Below is a small trained network, with its code and all its weights. Each question gives an input and a target symbol and asks what happens when units are switched off, that is, made to give their printed mean instead of their output.

import numpy as np


def w(rows, s, z=0):
    codes = np.array(rows[::2]) - 128.0
    scale = np.full(codes.shape[1], s)
    scale[-1] = z or s
    return codes * scale


def norm(h):
    return h / np.sqrt((h * h).mean(-1, keepdims=True) + 1e-5)


def f(y):
    return y / 2 * (1 + np.tanh(0.7978845608 * (y + 0.044715 * y**3)))


def softmax(a):
    e = np.exp(a - a.max(-1, keepdims=True))
    return e / e.sum(-1, keepdims=True)


def log_softmax(a):
    a = a - a.max(-1, keepdims=True)
    return a - np.log(np.exp(a).sum(-1, keepdims=True))


def net(x, mask):
    ids = ['αβεζλσ'.index(c) for c in x.split()]
    T = len(ids)
    res = E[ids] + P[:T]
    u = 0
    for l in range(2):
        q, k, v = (norm(res) @ M[l].T for M in (Q, K, V))
        z = softmax(np.where(np.tri(T) > 0, q @ k.T / 2**0.5, -1e9)) @ v
        res = res + np.where(mask[u], z, O[l][:, -1]) @ O[l][:, :-1]
        u += 1
        y = f(norm(res) @ A[l][:, :-1].T + A[l][:, -1])
        res = res + np.where(mask[u : u + 8], y, B[l][:, -1]) @ B[l][:, :-1]
        u += 8
    return log_softmax(norm(res)[-1] @ U[:, :-1].T + U[:, -1])


Q, K, V, O, A, B = {}, {}, {}, {}, {}, {}
E = w([
[173,135,144,104,123,117,153,49],'α',
[132,214,55,135,152,144,168,117],'β',
[12,164,146,207,125,114,219,196],'ε',
[145,84,131,114,117,5,119,140],'ζ',
[146,197,176,97,139,187,108,31],'λ',
[136,86,128,104,141,138,131,125],'σ',
],0.021)
P = w([
[122,114,172,162,128,126,137,108],'0',
[143,142,110,69,145,167,155,149],'1',
[152,31,45,82,87,155,219,53],'2',
[111,106,146,160,115,112,96,144],'3',
[137,91,122,77,188,138,151,171],'4',
[151,53,188,94,5,159,161,103],'5',
[113,100,152,169,126,126,93,135],'6',
],0.015)
Q[0] = w([
[132,146,160,32,255,175,71,186],'0.h0',
[142,99,213,80,131,145,186,137],'0.h0',
],0.0082)
K[0] = w([
[168,100,190,78,211,112,192,105],'0.h0',
[102,84,254,146,41,145,139,134],'0.h0',
],0.007)
V[0] = w([
[25,163,80,2,135,81,108,117],'0.h0',
[136,71,124,173,155,128,143,121],'0.h0',
],0.0075)
O[0] = w([
[186,91,225,147,56,105,173,87,5],'0.h0',
[178,187,103,176,2,125,57,138,124],'0.h0',
],0.013,0.0014)
A[0] = w([
[183,99,218,160,6,124,156,93,255],'0.n0',
[72,166,223,224,149,123,108,56,78],'0.n1',
[60,145,81,241,142,140,105,150,126],'0.n2',
[77,64,135,128,27,134,154,116,176],'0.n3',
[138,119,99,65,220,145,180,112,152],'0.n4',
[120,216,162,160,117,114,212,140,187],'0.n5',
[131,88,42,114,134,154,161,79,184],'0.n6',
[130,168,168,174,66,171,2,172,202],'0.n7',
],0.0075,0.003)
B[0] = w([
[164,135,159,145,128,172,181,108,254],'0.n0',
[132,210,167,137,115,137,13,140,213],'0.n1',
[220,71,90,196,104,149,137,121,162],'0.n2',
[71,132,96,93,108,164,198,124,184],'0.n3',
[151,123,168,217,145,137,193,194,240],'0.n4',
[157,104,75,87,176,92,105,53,198],'0.n5',
[42,108,159,163,1,118,122,129,221],'0.n6',
[46,102,220,49,197,155,171,78,167],'0.n7',
],0.0083,0.0056)
Q[1] = w([
[227,170,222,140,214,143,136,151],'1.h0',
[109,120,99,2,78,8,24,102],'1.h0',
],0.0063)
K[1] = w([
[184,255,121,155,175,151,106,117],'1.h0',
[161,44,176,22,147,78,180,148],'1.h0',
],0.008)
V[1] = w([
[139,161,164,94,147,134,113,155],'1.h0',
[110,161,142,136,122,28,2,217],'1.h0',
],0.0062)
O[1] = w([
[192,248,207,107,96,62,199,96,110],'1.h0',
[144,223,110,106,221,213,148,153,3],'1.h0',
],0.013,0.0049)
A[1] = w([
[215,45,43,119,219,255,133,69,4],'1.n0',
[118,91,124,134,126,65,53,104,161],'1.n1',
[88,80,94,62,159,192,153,156,161],'1.n2',
[155,148,115,198,203,36,116,251,183],'1.n3',
[149,55,74,170,124,105,134,142,142],'1.n4',
[181,106,28,169,85,141,171,209,184],'1.n5',
[144,227,205,230,92,195,54,68,201],'1.n6',
[138,180,104,46,214,189,160,219,91],'1.n7',
],0.0072,0.0032)
B[1] = w([
[254,197,89,179,196,118,114,145,135],'1.n0',
[151,252,173,149,210,233,246,198,152],'1.n1',
[152,77,70,122,114,87,29,91,145],'1.n2',
[148,139,176,112,113,168,135,238,155],'1.n3',
[133,173,153,53,185,176,109,120,173],'1.n4',
[185,197,200,65,132,75,27,65,174],'1.n5',
[128,73,33,91,48,67,155,151,254],'1.n6',
[88,164,91,253,84,158,60,219,143],'1.n7',
],0.007,0.0081)
U = w([
[223,110,147,116,185,105,85,86,113],'α',
[106,181,220,60,132,184,254,170,2],'β',
[168,76,128,140,45,50,123,123,58],'ε',
[117,188,181,184,88,200,90,168,145],'ζ',
[110,51,179,73,181,168,161,75,225],'λ',
[99,198,209,31,104,103,47,103,176],'σ',
],0.0077,0.00073)

Each question gives the input, a string of symbols that net reads in full, and the target symbol t.
The units are the heads (2 rows each of Q, K, V and O) and the neurons (one row each of A and B). Each row of codes is followed by its name. A weight is (code - 128) times the scale printed after its matrix; where a second scale follows, it is the last column's (O, A, B and U).
mask holds one flag per unit, layer by layer, with each layer's heads first. A switched-off unit (its flag False) gives its mean, the last column of its rows in O or B, instead of its output. The means were averaged over made-up inputs and are rounded, as every weight is.
A unit's drop is (log p(t) with every unit on - log p(t) with that unit switched off) / (log p(t) with every unit on - log p(t) with every unit switched off).
The circuit of an input: a set's keep is (log p(t) with only the set's units on - log p(t) with every unit switched off) / (log p(t) with every unit on - log p(t) with every unit switched off). Starting from the 12 units with the biggest drops (on a tie, the unit counted first), units are removed one at a time, each time the one whose removal leaves the highest keep (on an exact tie, the one counted first), for as long as the keep stays at least 0.8.
circuit, biggest first: the units of the circuit, biggest drop first
unit that matters most: the unit with the biggest drop
k most important neurons: the k neurons with the biggest drops, biggest first
top k neurons in layer l: the k neurons of layer l with the biggest drops, biggest first
input σ σ λ, target ε: unit that matters most	0.n7
input α ε λ ε ε, target ζ: top 4 neurons in layer 0	[0.n0 0.n6 0.n7 0.n3]
input ε α λ λ σ, target α: circuit, biggest first	[1.n2 1.n0]
input λ λ σ σ λ, target β: circuit, biggest first	[1.h0 0.n1 0.n4]
input ε α λ σ λ, target α: 4 most important neurons	[0.n1 0.n4 1.n0 0.n2]
input λ λ ε λ ζ, target β: circuit, biggest first	[1.n3 1.h0]
input α λ ε λ β λ σ, target λ: 2 most important neurons	[0.n1 0.n4]
input λ λ ζ ε α, target β: circuit, biggest first	[0.n1 1.h0 0.n4]
input σ σ λ λ σ, target σ: circuit, biggest first	[0.h0 1.n5]
input σ σ β σ α, target σ: circuit, biggest first	[0.h0 1.n6 0.n0]
input λ β σ σ ε, target σ: top 4 neurons in layer 1	[1.n5 1.n4 1.n6 1.n1]
input λ β σ α σ, target β: circuit, biggest first	[0.n4 1.h0 0.n1]
input ε α α α ε, target α: top 2 neurons in layer 1	[1.n5 1.n2]
input ε ε β λ λ, target α: top 2 neurons in layer 0	[0.n1 0.n7]
input λ ζ α β σ, target β: 2 most important neurons	[0.n4 0.n5]
input α ε ε α ζ, target ζ: circuit, biggest first	[1.h0 1.n7 0.h0]
input ζ λ ε σ ε, target ε: 4 most important neurons	[0.n2 0.n1 0.n5 1.n5]
input α ζ β ε β, target ζ: top neuron in layer 0	[0.n4]
input ε λ λ ε σ, target α: 2 most important neurons	[0.n1 1.n0]
input α λ σ λ β, target ζ: top 2 neurons in layer 0	[0.n0 0.n4]
input α β α λ λ, target ζ: 2 most important neurons	[1.n7 0.n4]
input σ β λ ζ α, target σ: 2 most important neurons	[0.n1 0.n0]
input ζ β ζ α λ, target ε: top 2 neurons in layer 0	[0.n4 0.n7]
input β λ β β ε, target λ: top 2 neurons in layer 0	[0.n5 0.n6]
